grid = -11,-4,-4,13,31,-9,7,5,-11,-15,-10,-18,-11,11,-44
grid[0] => -11
grid[8] => -11
grid[14] => -44
grid[7] => 5
grid[11] => -18

m =
[[ -4   1   6   0]
 [ 22  -1 -22  -1]
 [ -8   0   7   0]
 [ 20   0 -18   0]
 [  0   0   0   0]
 [ -9   0   8   1]
 [ -6   2  10   1]
 [  1  -1  -3  -1]
 [-34   2  35   1]
 [ 24  -1 -23  -1]]
m[0][0] => -4
m[1][1] => -1
m[0][1] => 1
m[:, 0] => [-4, 22, -8, 20, 0, -9, -6, 1, -34, 24]
m[:, 3] => [0, -1, 0, 0, 0, 1, 1, -1, 1, -1]
m[6][3] => 1
m[1][2] => -22
m[8][1] => 2
m[6] => [-6, 2, 10, 1]
m[5][1] => 0
m[1][0] => 22
m[:, 1] => [1, -1, 0, 0, 0, 0, 2, -1, 2, -1]
m[7][3] => -1
m[3][2] => -18
m[4][3] => 0
m[9][2] => -23

a =
array([[-10,  11, -32, -32, -29, -10,   5,  16,  17,   8],
       [ 12,  19, -12, -15, -13, -40,  26,  19,   4,   5],
       [  8,  -2,  31,  34,  21, -10,  18, -12, -19,   7],
       [-15,  12, -31, -30, -33, -11,  13,  14,  16,  18],
       [ -5, -16,  28,  31,  22,  22,  -8, -20, -14,   2],
       [  8,  -5,  33,  35,  24,  -3,  11, -14, -19,   3],
       [ 18,  21, -10, -13,  -9, -44,  26,  19,   3,   0]])
a[0, 0] -> -10
a[2] -> [8, -2, 31, 34, 21, -10, 18, -12, -19, 7]
a[:, 9] -> [8, 5, 7, 18, 2, 3, 0]
a[3, 1] -> 12
a[4, 6] -> -8
a[0] -> [-10, 11, -32, -32, -29, -10, 5, 16, 17, 8]
a[1, 7] -> 19
a[:, 7] -> [16, 19, -12, 14, -20, -14, 19]
a[6, 0] -> 18
a[2, 3] -> 34
a[3, 6] -> 13
a[2, 7] -> -12
a[5] -> [8, -5, 33, 35, 24, -3, 11, -14, -19, 3]
a[3] -> [-15, 12, -31, -30, -33, -11, 13, 14, 16, 18]
a[:, 3] -> [-32, -15, 34, -30, 31, 35, -13]
a[3, 9] -> 18
a[5, 9] -> 3
a[:, 6] -> [5, 26, 18, 13, -8, 11, 26]
a[6, 9] -> 0
a[1, 1] -> 19
a[:, 4] -> [-29, -13, 21, -33, 22, 24, -9]
a[1, 4] -> -13
a[6, 4] -> -9
a[:, 2] -> [-32, -12, 31, -31, 28, 33, -10]
a[4, 2] -> 28
a[2, 8] -> -19
a[3, 4] -> -33
a[6, 1] -> 21
a[5, 1] -> -5
a[3, 2] -> -31
a[2, 2] -> 31

W =
 -7   -9   14   12   23  -17   40   30    2  -29   -2
 -5  -13    0   32   -3  -26  -11   28  -14  -46  -12
  1   -5    7   14   25    6  -16  -11   29   17   -9
  6  -31   -4   15   39   26  -21  -13   33   29   -6
W[0, -11] => -7
W[-1, -8] => 15
W[-4, -1] => -2
W[3, -6] => 26
W[-1] => [6, -31, -4, 15, 39, 26, -21, -13, 33, 29, -6]
W[-1, 8] => 33
W[3, -10] => -31
W[:, 3] => [12, 32, 14, 15]
W[:, 5] => [-17, -26, 6, 26]
W[-1, 2] => -4
W[1, -8] => 32
W[0, -7] => 23
W[-2, -11] => 1
W[0, 3] => 12
W[-4, 6] => 40
W[0] => [-7, -9, 14, 12, 23, -17, 40, 30, 2, -29, -2]
W[2, -2] => 17

B = 722,805,357,87
B[0] = 722
B[-3] = 805
B[-1] = 87

arr = [[-0.02, -0.10, -0.02, -0.03, -0.14, -0.02, -0.18], [-0.04, 0.08, -0.06, -0.04, 0.07, -0.04, 0.08], [-0.06, 0.07, -0.10, -0.09, -0.12, -0.05, -0.22], [-0.02, -0.05, 0.00, 0.01, 0.08, -0.02, 0.16], [-0.06, 0.15, -0.12, -0.09, -0.02, -0.06, -0.10], [-0.05, 0.05, -0.09, -0.08, -0.13, -0.05, -0.23], [-0.06, 0.15, -0.12, -0.09, -0.03, -0.06, -0.11], [-0.02, -0.03, 0.00, 0.00, 0.08, -0.02, 0.16], [-0.01, -0.07, 0.02, 0.01, 0.08, -0.02, 0.17], [0.00, -0.14, 0.04, 0.03, 0.06, -0.01, 0.16], [-0.02, -0.10, -0.02, -0.03, -0.14, -0.02, -0.18], [0.01, -0.20, 0.06, 0.04, 0.00, 0.00, 0.10], [-0.02, -0.01, -0.01, -0.01, 0.08, -0.03, 0.15], [-0.04, 0.06, -0.05, -0.03, 0.07, -0.04, 0.10], [-0.01, -0.15, 0.01, -0.01, -0.12, -0.01, -0.12], [-0.02, -0.04, 0.00, 0.00, 0.08, -0.02, 0.16]]
Indices start at 0.
row 0 col 0 => -0.02
row 10 col 0 => -0.02
row 9 col 3 => 0.03
row 14 col 0 => -0.01
row 12 col 1 => -0.01
row 0 col 6 => -0.18
row 15 col 2 => 0.00
row 0 col 2 => -0.02
row 6 col 3 => -0.09
row 2 col 2 => -0.10
row 9 col 2 => 0.04
row 10 col 1 => -0.10
row 4 col 2 => -0.12
row 2 col 4 => -0.12
row 1 col 6 => 0.08
row 9 col 5 => -0.01
row 12 col 5 => -0.03
row 1 col 1 => 0.08
row 1 col 4 => 0.07
row 8 col 0 => -0.01
row 4 col 4 => -0.02
row 4 col 3 => -0.09
row 2 col 3 => -0.09
row 3 col 2 => 0.00
row 0 col 3 => -0.03
row 13 col 3 => -0.03
row 14 col 4 => -0.12
row 6 col 5 => -0.06
row 0 col 5 => -0.02
row 7 col 5 => -0.02
row 13 col 2 => -0.05
row 7 col 0 => -0.02
row 6 col 1 => 0.15
row 7 col 1 => -0.03
row 10 col 4 => -0.14
row 2 col 6 => -0.22

A =
[[  5  35 -27 -27  -8 -13]
 [  4  34 -27 -27  -7 -14]
 [  3  34 -27 -27  -7 -16]
 [  0  34 -27 -27  -8 -20]
 [ -4  36 -27 -27  -8 -28]
 [  5  34 -27 -27  -8 -14]
 [ -2  35 -27 -27  -8 -23]
 [  2  34 -27 -27  -7 -18]
 [  6  35 -28 -28  -9 -12]
 [ 11  43 -29 -29 -15 -10]
 [  7  36 -28 -28  -9 -11]
 [  4  33 -27 -27  -7 -15]
 [  6  35 -28 -28  -8 -12]
 [ 10  39 -28 -28 -12 -11]
 [  8  37 -28 -28 -10 -11]
 [  3  33 -27 -27  -7 -15]]
Rows and columns are counted from 0.
(0, 0) = 5
(14, 3) = -28
(0, 5) = -13
(10, 3) = -28
(11, 5) = -15
(3, 5) = -20
(14, 5) = -11
(6, 5) = -23
(11, 3) = -27
(7, 3) = -27
(1, 0) = 4
(1, 4) = -7
(13, 1) = 39
(2, 5) = -16
(4, 3) = -27
(3, 4) = -8
(7, 0) = 2
(9, 1) = 43
(9, 3) = -29
(14, 0) = 8
(5, 0) = 5
(2, 4) = -7
(2, 0) = 3
(4, 1) = 36
(8, 1) = 35
(8, 3) = -28
(1, 3) = -27
(0, 4) = -8
(6, 0) = -2
(5, 3) = -27
(5, 2) = -27
(3, 2) = -27
(11, 2) = -27
(1, 5) = -14
(8, 5) = -12

data = [-4, 43, 4, 2]
data[0]	-4
data[1]	43
data[2]	4
